[[135 140 123 140 131 133 128 106 137 113 120 138 139 120 117]
 [132 132 111 136 126 129 118 142 132 117 147 133 129 118 111]]
->
[[111 118 129 133 147 117 132 142 118 129 126 136 111 132 132]
 [117 120 139 138 120 113 137 106 128 133 131 140 123 140 135]]

[[138 110 124 125 104 133 104 128]
 [123 131 136 134 135 126 133 131]
 [128 112 140 140 112 130 109 134]
 [126 124 135 136 125 127 124 131]]
->
[[131 124 127 125 136 135 124 126]
 [134 109 130 112 140 140 112 128]
 [131 133 126 135 134 136 131 123]
 [128 104 133 104 125 124 110 138]]

[[148 123 152 121 119  98 154]
 [117 131 116 131 133 143 114]]
->
[[114 143 133 131 116 131 117]
 [154  98 119 121 152 123 148]]

[[120 136 115 122 139 128]
 [144 137 138 106 141 141]
 [151 120 124 148 120 128]
 [134 135 119 139 129 126]
 [137 134 135 117 138 139]
 [140 128 131 132 132 131]
 [152 122 128 137 121 128]
 [158 112 149 103 129 136]
 [134 137 124 124 133 132]
 [141 118 107 124 127 126]
 [150 118 112 134 124 124]]
->
[[124 124 134 112 118 150]
 [126 127 124 107 118 141]
 [132 133 124 124 137 134]
 [136 129 103 149 112 158]
 [128 121 137 128 122 152]
 [131 132 132 131 128 140]
 [139 138 117 135 134 137]
 [126 129 139 119 135 134]
 [128 120 148 124 120 151]
 [141 141 106 138 137 144]
 [128 139 122 115 136 120]]

[[127 135 127 125 119 138 121 132 123 127]
 [125 138 124 124 115 139 122 132 126 128]
 [133 107 136 135 155 107 139 120 132 128]
 [130 122 133 129 137 126 126 127 123 127]]
->
[[127 123 127 126 126 137 129 133 122 130]
 [128 132 120 139 107 155 135 136 107 133]
 [128 126 132 122 139 115 124 124 138 125]
 [127 123 132 121 138 119 125 127 135 127]]

[[131 128 131 124 133 130 135 131]
 [129 132 136 120 133 121 126 127]
 [124 126 120 139 116 129 116 124]
 [117 127 113 147 106 126 104 119]
 [122 125 116 141 116 131 119 125]
 [131 132 138 118 136 123 132 129]]
->
[[129 132 123 136 118 138 132 131]
 [125 119 131 116 141 116 125 122]
 [119 104 126 106 147 113 127 117]
 [124 116 129 116 139 120 126 124]
 [127 126 121 133 120 136 132 129]
 [131 135 130 133 124 131 128 131]]

[[121 103 128]
 [116 126 139]
 [133 111 127]
 [123 131 124]
 [128 137 138]
 [117 141 135]
 [131 107 119]
 [137 152 130]]
->
[[130 152 137]
 [119 107 131]
 [135 141 117]
 [138 137 128]
 [124 131 123]
 [127 111 133]
 [139 126 116]
 [128 103 121]]

[[147 148 129]
 [119 119 124]
 [118 117 120]
 [110 108 135]
 [139 140 106]
 [149 151 107]]
->
[[107 151 149]
 [106 140 139]
 [135 108 110]
 [120 117 118]
 [124 119 119]
 [129 148 147]]
---
[[122 137]
 [120 156]
 [132 129]
 [124 137]
 [135 127]
 [118 156]
 [124 129]
 [126 134]
 [129 109]
 [127 117]
 [133 123]
 [128 128]]
->
[[120 156]
 [124 137]
 [118 156]
 [126 134]
 [127 117]
 [128 128]]

[[126 120 110 138 137 122 132 133 139 125 130 130]
 [136 122 136 121 126 135 137 125 128 131 127 120]
 [121 138 126 131 137 122 132 127 132 119 127 137]
 [131 126 120 131 133 140 126 133 132 128 119 127]
 [131 154 136 124 130 131 129 117 124 137 123 123]
 [136 136 126 127 133 135 120 130 139 125 123 120]]
->
[[136 122 136 121 126 135 137 125 128 131 127 120]
 [131 126 120 131 133 140 126 133 132 128 119 127]
 [136 136 126 127 133 135 120 130 139 125 123 120]]

[[128 132 140 129]
 [133 125 130 128]
 [120 135 127 127]
 [140 123 138 132]
 [117 122 137 126]
 [142 116 128 132]
 [122 127 131 129]
 [135 158 129 131]
 [117 129 129 123]
 [130 135 137 126]
 [116 117 127 135]]
->
[[133 125 130 128]
 [140 123 138 132]
 [142 116 128 132]
 [135 158 129 131]
 [130 135 137 126]]

[[109 117 118 129 146 137]
 [123 122 130 116 109 122]
 [116 120 124 124 129 130]
 [135 127 118 121 104 134]
 [129 127 123 127 125 132]
 [122 125 118 136 149 140]
 [112 119 115 133 148 140]
 [135 132 126 129 123 131]
 [123 124 124 125 126 130]
 [114 122 126 132 149 130]
 [129 125 117 126 118 137]
 [114 121 118 134 150 139]]
->
[[123 122 130 116 109 122]
 [135 127 118 121 104 134]
 [122 125 118 136 149 140]
 [135 132 126 129 123 131]
 [114 122 126 132 149 130]
 [114 121 118 134 150 139]]

[[131 130 125 143 134 126 141 125 133 138 133 128 130 131 130]
 [124 126 132 106 120 131 109 132 120 115 120 130 124 124 126]]
->
[[124 126 132 106 120 131 109 132 120 115 120 130 124 124 126]]

[[106 124 110 135 131 141 112 147 127]
 [106 126 109 136 132 143 110 146 125]
 [105 127 109 135 133 144 109 147 124]
 [143 130 139 124 124 119 140 114 130]
 [121 133 118 133 131 139 118 133 122]
 [146 130 142 124 124 118 142 112 130]]
->
[[106 126 109 136 132 143 110 146 125]
 [143 130 139 124 124 119 140 114 130]
 [146 130 142 124 124 118 142 112 130]]

[[119 125 146 136 151 124 118 121 142 146 128]
 [116 123 148 137 155 124 116 119 144 148 127]]
->
[[116 123 148 137 155 124 116 119 144 148 127]]

[[127 136 120 129 128 136 110 111 142]
 [120 126 132 144 155 116 130 117 131]
 [136 124 124 123 144 108 153 129 118]
 [139 132 141 130 139 131 113 127 138]
 [116 129 129 128 122 119 134 140 129]
 [124 114 122 134 115 123 127 124 119]
 [121 122 121 141 137 122 138 129 140]]
->
[[120 126 132 144 155 116 130 117 131]
 [139 132 141 130 139 131 113 127 138]
 [124 114 122 134 115 123 127 124 119]]

[[128 120 130 126 127 125 132 121 135 126 127]
 [135 116 139 125 128 127 123 124 141 133 132]
 [121 141 116 118 126 115 134 136 127 131 107]
 [126 136 128 121 125 120 128 139 134 138 115]
 [128 130 133 129 126 130 127 134 131 133 127]
 [131 125 130 124 129 125 124 128 132 131 127]]
->
[[135 116 139 125 128 127 123 124 141 133 132]
 [126 136 128 121 125 120 128 139 134 138 115]
 [131 125 130 124 129 125 124 128 132 131 127]]
---
[[133 142 131 142 117 130]
 [101 141 102 132 120 145]
 [113 133 108 122 132 140]]
->
[[133 131 117]
 [101 102 120]
 [113 108 132]]

[[143 144]
 [147 148]
 [144 142]
 [124 139]
 [133 137]
 [110  99]]
->
[[143]
 [147]
 [144]
 [124]
 [133]
 [110]]

[[137 120 146 133]
 [138 135 120 116]
 [114 130 118 148]
 [136 127 134 133]
 [144 136 143 134]
 [133 129 138 133]
 [144 138 138 132]
 [119 129 113 144]
 [134 154 105 130]
 [120 134 105 137]
 [133 123 130 135]]
->
[[137 146]
 [138 120]
 [114 118]
 [136 134]
 [144 143]
 [133 138]
 [144 138]
 [119 113]
 [134 105]
 [120 105]
 [133 130]]

[[139 137 141 138 135 138 142 152 146 138 138 138 136 143]
 [135 139 145 151 141 138 137 134 138 149 139 144 139 134]]
->
[[139 141 135 142 146 138 136]
 [135 145 141 137 138 139 139]]

[[132 117 128 132 122 126 132 127]
 [125 130 140 138 122 122 108 126]
 [128 118 131 127 131 141 139 127]
 [133 117 129 132 122 125 131 132]
 [129 116 129 131 123 130 135 126]
 [132 117 129 132 122 125 132 132]
 [137 119 121 121 150 140 145 129]
 [126 117 131 129 128 138 137 127]
 [132 117 129 132 122 126 132 155]
 [133 117 129 133 121 125 131 128]
 [128 116 130 131 124 131 135 129]]
->
[[132 128 122 132]
 [125 140 122 108]
 [128 131 131 139]
 [133 129 122 131]
 [129 129 123 135]
 [132 129 122 132]
 [137 121 150 145]
 [126 131 128 137]
 [132 129 122 132]
 [133 129 121 131]
 [128 130 124 135]]

[[122 134 120 124 132 132 116 121 123 127 110 124 121 126 121]
 [133 122 134 134 120 125 130 134 139 119 119 136 129 141 132]
 [137 118 118 139 125 122 125 123 135 119 117 137 120 136 132]
 [142 117 138 133 131 124 135 133 136 128 137 136 136 135 141]
 [134 127 128 127 141 130 113 121 129 128 105 129 124 130 130]]
->
[[122 120 132 116 123 110 121 121]
 [133 134 120 130 139 119 129 132]
 [137 118 125 125 135 117 120 132]
 [142 138 131 135 136 137 136 141]
 [134 128 141 113 129 105 124 130]]
---
[[124 103 132]
 [141 132 129]
 [138 131 154]]
->
[132 132 138]

[[153 131 141]
 [118 146 146]
 [156 126 143]
 [133 112 108]
 [104 125 120]]
->
[141 146 156]

[[127 121 139 140 136]
 [130 137 150 117 121]
 [136 142 140 116 127]
 [140 130 127 121 144]
 [127 118 121 122 116]]
->
[136 117 140 130 127]

[[111 108 150 114 119]
 [113 152 149 110 150]]
->
[119 110]

[[111 104]
 [ 99 128]]
->
[104  99]

[[140 128 124 122]
 [145 130 115 118]
 [112 135 120 139]
 [134 130 153 130]]
->
[122 115 135 134]

[[120 102 114 137 154]
 [115 109 108 129 148]]
->
[154 129]
